Here is a tiny trained network, its code and every weight. The questions are about switching its units off for an input and a class, where a switched-off unit gives its printed mean instead of its output.

import numpy as np


def w(rows, s, z=0):
    codes = np.array(rows[::2]) - 128.0
    scale = np.full(codes.shape[1], s)
    scale[-1] = z or s
    return codes * scale


def f(y):
    return np.maximum(y, 0)


def log_softmax(a):
    a = a - a.max(-1, keepdims=True)
    return a - np.log(np.exp(a).sum(-1, keepdims=True))


def net(x, mask):
    res = np.array(x, float).reshape(1, 2) / 4 @ E
    y = f(res @ A[0][:, :-1].T + A[0][:, -1])
    res = res + np.where(mask, y, B[0][:, -1]) @ B[0][:, :-1]
    return log_softmax(res[-1] @ U[:, :-1].T + U[:, -1])


A, B = {}, {}
E = w([
[51,13,120,198,238,206,72,169],'x0',
[254,143,76,224,212,120,177,55],'x1',
],0.0069)
A[0] = w([
[91,100,225,30,96,149,114,249,119],'N1',
[174,172,146,103,61,117,153,120,71],'N2',
[159,203,155,84,70,99,145,99,65],'N3',
[89,117,199,24,73,174,101,215,90],'N4',
[130,57,160,185,188,155,129,172,76],'N5',
[109,43,77,168,184,234,137,128,112],'N6',
[192,231,160,186,17,68,182,103,82],'N7',
[151,81,168,166,190,155,62,122,95],'N8',
[120,168,160,115,121,100,178,70,189],'N9',
[203,149,96,84,253,130,124,58,101],'N10',
[204,135,54,164,168,164,155,68,109],'N11',
[135,89,138,190,147,164,82,160,131],'N12',
[87,58,81,190,170,103,78,194,61],'N13',
[71,52,173,138,199,162,150,109,130],'N14',
[239,123,53,190,237,100,200,64,95],'N15',
[84,24,68,110,195,205,69,131,67],'N16',
[146,100,205,137,177,110,127,143,255],'N17',
],0.0072,0.0087)
B[0] = w([
[116,160,91,193,126,111,101,212,207],'N1',
[119,113,97,79,200,58,154,100,167],'N2',
[120,123,124,88,189,26,142,51,179],'N3',
[40,202,31,193,142,115,67,167,192],'N4',
[124,103,137,69,188,54,86,100,170],'N5',
[169,119,122,100,169,101,171,136,202],'N6',
[118,100,142,87,144,73,144,44,222],'N7',
[146,150,153,44,171,85,127,118,168],'N8',
[148,83,171,115,92,173,179,77,214],'N9',
[47,197,90,178,122,105,110,190,186],'N10',
[122,163,86,208,146,87,103,234,200],'N11',
[101,98,159,93,137,117,184,51,177],'N12',
[83,127,87,87,188,54,150,61,169],'N13',
[159,86,136,98,141,104,131,106,190],'N14',
[94,197,53,166,140,123,103,198,242],'N15',
[153,151,111,74,238,54,155,87,191],'N16',
[169,95,245,179,51,254,168,122,254],'N17',
],0.008,0.0086)
U = w([
[101,193,63,195,132,106,69,208,78],'0',
[158,99,150,37,152,69,175,60,39],'1',
[190,81,251,173,82,246,179,142,254],'2',
],0.012,0.0058)

Each question gives the input, the list of numbers given to net, and the class t.
The units are the neurons (one row each of A and B). Each row of codes is followed by its name. A weight is (code - 128) times the scale printed after its matrix; where a second scale follows, it is the last column's (A, B and U).
mask holds one flag per neuron, in row order. A switched-off neuron (its flag False) gives its mean, the last column of its row in B, instead of its output. The means were averaged over made-up inputs and are rounded, as every weight is.
A unit's drop is (log p(t) with every unit on - log p(t) with that unit switched off) / (log p(t) with every unit on - log p(t) with every unit switched off).
The circuit of an input: a set's keep is (log p(t) with only the set's units on - log p(t) with every unit switched off) / (log p(t) with every unit on - log p(t) with every unit switched off). Starting from the 12 units with the biggest drops (on a tie, the unit counted first), units are removed one at a time, each time the one whose removal leaves the highest keep (on an exact tie, the one counted first), for as long as the keep stays at least 0.8.
units of the circuit, in order: the units of the circuit, biggest drop first
k most important neurons: the k neurons with the biggest drops, biggest first
drop of u: that unit's drop, to one decimal
input [-4,-6], class 0: units of the circuit, in order => [N4]
input [-5,6], class 0: 2 most important neurons => [N15; N11]
input [8,7], class 1: 2 most important neurons => [N12; N16]
input [-8,8], class 0: 3 most important neurons => [N15; N11; N10]
input [7,-6], class 1: 2 most important neurons => [N16; N15]
input [-7,-7], class 0: 2 most important neurons => [N4; N1]
input [-5,-6], class 0: 2 most important neurons => [N4; N1]
input [2,3], class 2: 3 most important neurons => [N4; N1; N17]
input [-1,3], class 2: drop of N4 => 0.4
input [1,1], class 2: drop of N12 => 0.0
input [5,-3], class 1: drop of N16 => 0.1
input [4,3], class 1: drop of N6 => 0.2
